Below is a small trained network, with its code and all its weights. Each question gives an input and a target symbol and asks what happens when units are switched off, that is, made to give their printed mean instead of their output.

import numpy as np


def w(rows, s, z=0):
    codes = np.array(rows[::2]) - 128.0
    scale = np.full(codes.shape[1], s)
    scale[-1] = z or s
    return codes * scale


def norm(h):
    return h / np.sqrt((h * h).mean(-1, keepdims=True) + 1e-5)


def f(y):
    return np.maximum(y, 0)


def softmax(a):
    e = np.exp(a - a.max(-1, keepdims=True))
    return e / e.sum(-1, keepdims=True)


def log_softmax(a):
    a = a - a.max(-1, keepdims=True)
    return a - np.log(np.exp(a).sum(-1, keepdims=True))


def net(x, mask):
    ids = ['ΔΘΠΣαβγεζηλμτφψ'.index(c) for c in x.split()]
    T = len(ids)
    res = E[ids] + P[:T]
    u = 0
    for l in range(2):
        q, k, v = (norm(res) @ M[l].T for M in (Q, K, V))
        z = softmax(np.where(np.tri(T) > 0, q @ k.T / 3**0.5, -1e9)) @ v
        res = res + np.where(mask[u], z, O[l][:, -1]) @ O[l][:, :-1]
        u += 1
        y = f(norm(res) @ A[l][:, :-1].T + A[l][:, -1])
        res = res + np.where(mask[u : u + 16], y, B[l][:, -1]) @ B[l][:, :-1]
        u += 16
    return log_softmax(norm(res)[-1] @ U[:, :-1].T + U[:, -1])


Q, K, V, O, A, B = {}, {}, {}, {}, {}, {}
E = w([
[103,77,157],'Δ',
[204,149,100],'Θ',
[82,86,146],'Π',
[198,140,108],'Σ',
[92,81,153],'α',
[99,78,157],'β',
[98,79,157],'γ',
[85,84,148],'ε',
[100,78,158],'ζ',
[201,145,103],'η',
[66,168,54],'λ',
[134,143,167],'μ',
[168,240,207],'τ',
[131,142,170],'φ',
[182,249,207],'ψ',
],0.011)
P = w([
[254,47,112],'0',
[78,156,98],'1',
[204,67,111],'2',
[69,170,111],'3',
[183,84,110],'4',
[77,170,126],'5',
[170,88,104],'6',
[76,162,128],'7',
],0.0094)
Q[0] = w([
[109,66,40],'0.h1',
[230,26,87],'0.h1',
[93,255,186],'0.h1',
],0.0063)
K[0] = w([
[119,118,81],'0.h1',
[137,74,2],'0.h1',
[117,236,203],'0.h1',
],0.0088)
V[0] = w([
[110,41,46],'0.h1',
[67,55,215],'0.h1',
[152,3,26],'0.h1',
],0.0053)
O[0] = w([
[2,205,79,219],'0.h1',
[114,75,178,98],'0.h1',
[148,10,114,255],'0.h1',
],0.005,0.0026)
A[0] = w([
[170,40,87,112],'0.n1',
[140,34,95,74],'0.n2',
[164,148,56,152],'0.n3',
[182,171,53,76],'0.n4',
[182,122,78,37],'0.n5',
[186,173,133,2],'0.n6',
[101,153,89,109],'0.n7',
[157,91,96,69],'0.n8',
[200,184,105,70],'0.n9',
[106,177,141,124],'0.n10',
[175,146,155,5],'0.n11',
[210,128,123,43],'0.n12',
[104,117,37,198],'0.n13',
[175,170,106,52],'0.n14',
[120,118,202,89],'0.n15',
[121,82,254,134],'0.n16',
],0.0091,0.0035)
B[0] = w([
[143,180,205,220],'0.n1',
[173,196,159,206],'0.n2',
[123,64,150,195],'0.n3',
[2,75,145,181],'0.n4',
[44,119,168,153],'0.n5',
[121,127,77,140],'0.n6',
[167,67,141,170],'0.n7',
[115,157,176,161],'0.n8',
[51,134,139,163],'0.n9',
[142,103,216,161],'0.n10',
[139,124,105,132],'0.n11',
[173,105,223,150],'0.n12',
[172,125,194,254],'0.n13',
[80,152,116,146],'0.n14',
[97,140,175,143],'0.n15',
[111,150,64,184],'0.n16',
],0.0052,0.0056)
Q[1] = w([
[95,129,203],'1.h1',
[197,132,133],'1.h1',
[53,209,248],'1.h1',
],0.015)
K[1] = w([
[86,183,155],'1.h1',
[127,2,86],'1.h1',
[70,172,228],'1.h1',
],0.0079)
V[1] = w([
[3,168,58],'1.h1',
[183,88,174],'1.h1',
[46,113,172],'1.h1',
],0.0056)
O[1] = w([
[172,122,2,133],'1.h1',
[71,90,211,153],'1.h1',
[69,53,96,251],'1.h1',
],0.0093,0.003)
A[1] = w([
[250,116,122,238],'1.n1',
[117,125,165,138],'1.n2',
[149,96,142,136],'1.n3',
[101,118,130,145],'1.n4',
[121,166,146,175],'1.n5',
[121,125,178,90],'1.n6',
[130,152,149,101],'1.n7',
[153,129,138,75],'1.n8',
[204,104,144,252],'1.n9',
[162,104,153,184],'1.n10',
[133,167,163,98],'1.n11',
[127,144,141,89],'1.n12',
[158,94,114,167],'1.n13',
[190,167,132,111],'1.n14',
[120,137,105,100],'1.n15',
[136,99,131,35],'1.n16',
],0.021,0.0042)
B[1] = w([
[78,85,225,204],'1.n1',
[163,161,98,248],'1.n2',
[130,89,86,221],'1.n3',
[189,142,138,252],'1.n4',
[173,145,195,180],'1.n5',
[137,192,108,248],'1.n6',
[68,82,116,159],'1.n7',
[103,82,155,140],'1.n8',
[183,29,117,254],'1.n9',
[53,40,194,247],'1.n10',
[66,61,84,185],'1.n11',
[98,121,111,143],'1.n12',
[220,255,132,186],'1.n13',
[235,150,93,156],'1.n14',
[133,134,137,160],'1.n15',
[126,115,125,155],'1.n16',
],0.01,0.0048)
U = w([
[78,106,105,32],'Δ',
[69,186,166,137],'Θ',
[120,153,4,189],'Π',
[86,172,151,103],'Σ',
[194,132,81,215],'α',
[167,192,157,170],'β',
[136,134,120,2],'γ',
[164,198,150,199],'ε',
[115,124,111,40],'ζ',
[219,93,117,153],'η',
[141,75,219,177],'λ',
[108,120,108,53],'μ',
[114,123,116,23],'τ',
[108,115,112,38],'φ',
[88,109,108,49],'ψ',
],0.017,0.0044)

Each question gives the input, a string of symbols that net reads in full, and the target symbol t.
The units are the heads (3 rows each of Q, K, V and O) and the neurons (one row each of A and B). Each row of codes is followed by its name. A weight is (code - 128) times the scale printed after its matrix; where a second scale follows, it is the last column's (O, A, B and U).
mask holds one flag per unit, layer by layer, with each layer's heads first. A switched-off unit (its flag False) gives its mean, the last column of its rows in O or B, instead of its output. The means were averaged over made-up inputs and are rounded, as every weight is.
A unit's drop is (log p(t) with every unit on - log p(t) with that unit switched off) / (log p(t) with every unit on - log p(t) with every unit switched off).
The circuit of an input: a set's keep is (log p(t) with only the set's units on - log p(t) with every unit switched off) / (log p(t) with every unit on - log p(t) with every unit switched off). Starting from the 12 units with the biggest drops (on a tie, the unit counted first), units are removed one at a time, each time the one whose removal leaves the highest keep (on an exact tie, the one counted first), for as long as the keep stays at least 0.8.
circuit, biggest first: the units of the circuit, biggest drop first
most important unit: the unit with the biggest drop
top k neurons: the k neurons with the biggest drops, biggest first
k most important neurons of layer l: the k neurons of layer l with the biggest drops, biggest first
input λ λ τ φ ε Π Π, target η: 2 most important neurons of layer 1 => 1.n13; 1.n1
input λ Π ε Σ λ Δ, target Π: circuit, biggest first => 1.h1; 1.n10; 0.n4; 1.n9
input Π ζ Δ λ φ Θ, target Θ: most important unit => 0.n4
input Θ α λ, target λ: top 2 neurons => 0.n13; 0.n3
input Σ Σ φ α, target Θ: top 3 neurons => 1.n9; 0.n1; 0.n2
input η α α λ τ η, target ε: 3 most important neurons of layer 0 => 0.n2; 0.n9; 0.n1
input γ ζ λ λ β λ λ ε, target Π: circuit, biggest first => 1.h1; 1.n10
input λ φ ε τ Θ λ λ Δ, target Π: 2 most important neurons of layer 1 => 1.n1; 1.n10
input ε α γ Δ λ, target λ: circuit, biggest first => 0.n13; 1.h1; 0.n7
input ε λ λ Π Δ φ Π, target η: circuit, biggest first => 1.n13; 1.h1
input λ τ Σ ε, target ε: top 2 neurons => 1.n11; 1.n10
input Δ Π Π η Π ε λ Π, target Π: circuit, biggest first => 1.h1; 1.n10; 0.n4
input ζ Π τ ε, target ε: top 4 neurons => 0.n2; 0.n9; 0.n1; 1.n10
input Θ Π α ε λ γ, target Π: circuit, biggest first => 1.h1; 1.n10; 1.n1
input α φ λ α, target Θ: 2 most important neurons of layer 0 => 0.n10; 0.n4
input Π γ φ Π φ β Σ, target λ: circuit, biggest first => 1.n1
input Σ φ λ β λ Π λ, target α: 4 most important neurons of layer 1 => 1.n10; 1.n1; 1.n13; 1.n9
input Π Θ ψ λ ε Σ, target Π: top 2 neurons => 1.n1; 1.n10
input ε Π φ ε, target Θ: 3 most important neurons of layer 1 => 1.n9; 1.n10; 1.n3
input ε φ α β ψ ε τ Θ, target ε: top 3 neurons => 0.n9; 1.n10; 1.n9
